Below is a small trained network, with its code and all its weights. Each question gives an input and a class and asks what happens when units are switched off, that is, made to give their printed mean instead of their output.

import numpy as np


def w(rows, s, z=0):
    codes = np.array(rows[::2]) - 128.0
    scale = np.full(codes.shape[1], s)
    scale[-1] = z or s
    return codes * scale


def norm(h):
    return h / np.sqrt((h * h).mean(-1, keepdims=True) + 1e-5)


def f(y):
    return np.maximum(y, 0)


def log_softmax(a):
    a = a - a.max(-1, keepdims=True)
    return a - np.log(np.exp(a).sum(-1, keepdims=True))


def net(x, mask):
    res = np.array(x, float).reshape(1, 3) / 4 @ E
    u = 0
    for l in range(2):
        y = f(norm(res) @ A[l][:, :-1].T + A[l][:, -1])
        res = res + np.where(mask[u : u + 5], y, B[l][:, -1]) @ B[l][:, :-1]
        u += 5
    return log_softmax(norm(res)[-1] @ U[:, :-1].T + U[:, -1])


A, B = {}, {}
E = w([
[56,132,222,22,27,133,70,199,143,176,187,144],'x0',
[81,2,179,59,45,39,83,35,162,170,26,52],'x1',
[83,29,211,134,184,230,50,128,130,155,138,10],'x2',
],0.0067)
A[0] = w([
[166,146,103,164,123,141,159,202,155,57,254,202,207],'0.n0',
[79,112,102,164,177,162,135,195,150,58,146,134,94],'0.n1',
[92,180,180,97,163,175,146,210,85,75,116,158,47],'0.n2',
[140,173,132,151,188,204,101,181,129,108,202,108,111],'0.n3',
[128,114,145,46,104,179,88,172,110,140,209,104,3],'0.n4',
],0.0077,0.004)
B[0] = w([
[157,104,102,61,95,181,74,2,231,207,54,89,244],'0.n0',
[24,70,92,108,192,85,155,78,144,51,124,98,176],'0.n1',
[141,249,198,175,113,180,74,170,74,141,131,139,174],'0.n2',
[117,77,146,166,127,24,210,237,5,83,199,144,217],'0.n3',
[170,233,80,185,82,178,75,205,62,116,77,124,178],'0.n4',
],0.0084,0.011)
A[1] = w([
[123,72,138,130,131,220,29,100,153,122,91,77,32],'1.n0',
[95,91,160,90,151,91,72,159,137,129,99,162,252],'1.n1',
[108,170,166,32,81,112,61,216,172,216,119,169,56],'1.n2',
[157,141,119,117,86,3,138,138,115,128,59,155,120],'1.n3',
[144,102,117,158,154,62,203,161,85,89,129,147,48],'1.n4',
],0.0078,0.0028)
B[1] = w([
[178,212,87,73,119,134,140,65,168,196,78,162,209],'1.n0',
[141,166,69,180,135,182,144,140,134,85,186,176,190],'1.n1',
[33,96,222,138,169,82,205,73,104,146,206,184,254],'1.n2',
[173,73,153,157,141,134,85,247,105,65,131,75,220],'1.n3',
[93,89,203,87,65,128,114,148,207,133,141,163,195],'1.n4',
],0.011,0.0073)
U = w([
[176,150,6,117,173,170,149,18,186,157,34,72,191],'0',
[14,7,192,170,172,63,228,156,89,61,230,122,253],'1',
[49,214,214,87,76,176,135,23,124,241,150,186,82],'2',
[56,218,168,177,101,180,55,236,9,122,174,71,36],'3',
[201,56,139,185,95,120,54,212,144,40,46,46,36],'4',
],0.011,0.002)

Each question gives the input, the list of numbers given to net, and the class t.
The units are the neurons (one row each of A and B). Each row of codes is followed by its name. A weight is (code - 128) times the scale printed after its matrix; where a second scale follows, it is the last column's (A, B and U).
mask holds one flag per neuron, layer by layer. A switched-off neuron (its flag False) gives its mean, the last column of its row in B, instead of its output. The means were averaged over made-up inputs and are rounded, as every weight is.
A unit's drop is (log p(t) with every unit on - log p(t) with that unit switched off) / (log p(t) with every unit on - log p(t) with every unit switched off).
The circuit of an input: a set's keep is (log p(t) with only the set's units on - log p(t) with every unit switched off) / (log p(t) with every unit on - log p(t) with every unit switched off). Starting from all 10 units, units are removed one at a time, each time the one whose removal leaves the highest keep (on an exact tie, the one counted first), for as long as the keep stays at least 0.8.
units of the circuit, in order: the units of the circuit, biggest drop first
unit that matters most: the unit with the biggest drop
top k neurons: the k neurons with the biggest drops, biggest first
top k neurons in layer l: the k neurons of layer l with the biggest drops, biggest first
input [0,-6,-3], class 0: units of the circuit, in order : 0.n0
input [1,-8,-4], class 2: units of the circuit, in order : 0.n2, 0.n0
input [1,0,8], class 3: units of the circuit, in order : 0.n0, 1.n2
input [-1,8,-6], class 4: top 2 neurons : 1.n3, 1.n2
input [-8,0,2], class 1: top 3 neurons in layer 1 : 1.n0, 1.n4, 1.n3
input [6,-2,1], class 3: top 2 neurons in layer 0 : 0.n4, 0.n3
input [-5,3,-1], class 4: top 2 neurons : 0.n0, 1.n2
input [7,-8,-3], class 2: top 2 neurons in layer 0 : 0.n0, 0.n2
input [4,-8,-2], class 2: top 2 neurons : 0.n0, 1.n3
input [1,3,5], class 2: top 4 neurons : 0.n3, 0.n1, 0.n0, 1.n3
input [4,3,-3], class 1: top 2 neurons : 0.n0, 1.n2
input [1,5,-6], class 1: top 2 neurons in layer 0 : 0.n1, 0.n3
input [-7,8,-4], class 4: top 3 neurons : 0.n0, 1.n2, 1.n3
input [7,3,-5], class 1: unit that matters most : 1.n2
input [1,7,-2], class 1: top 4 neurons in layer 0 : 0.n0, 0.n1, 0.n3, 0.n4
input [-7,8,-8], class 4: top 2 neurons : 1.n3, 1.n2
input [-5,3,0], class 4: top 3 neurons : 0.n0, 1.n2, 0.n3
input [1,3,-5], class 1: top 2 neurons in layer 1 : 1.n2, 1.n0
input [-3,-8,5], class 1: top 2 neurons : 0.n3, 0.n1
input [3,4,7], class 2: units of the circuit, in order : 1.n0
input [3,7,-1], class 1: top 2 neurons : 0.n0, 1.n3
input [-1,1,4], class 0: top 2 neurons : 0.n3, 1.n2
input [6,-6,-1], class 2: top 3 neurons : 0.n0, 1.n2, 1.n3
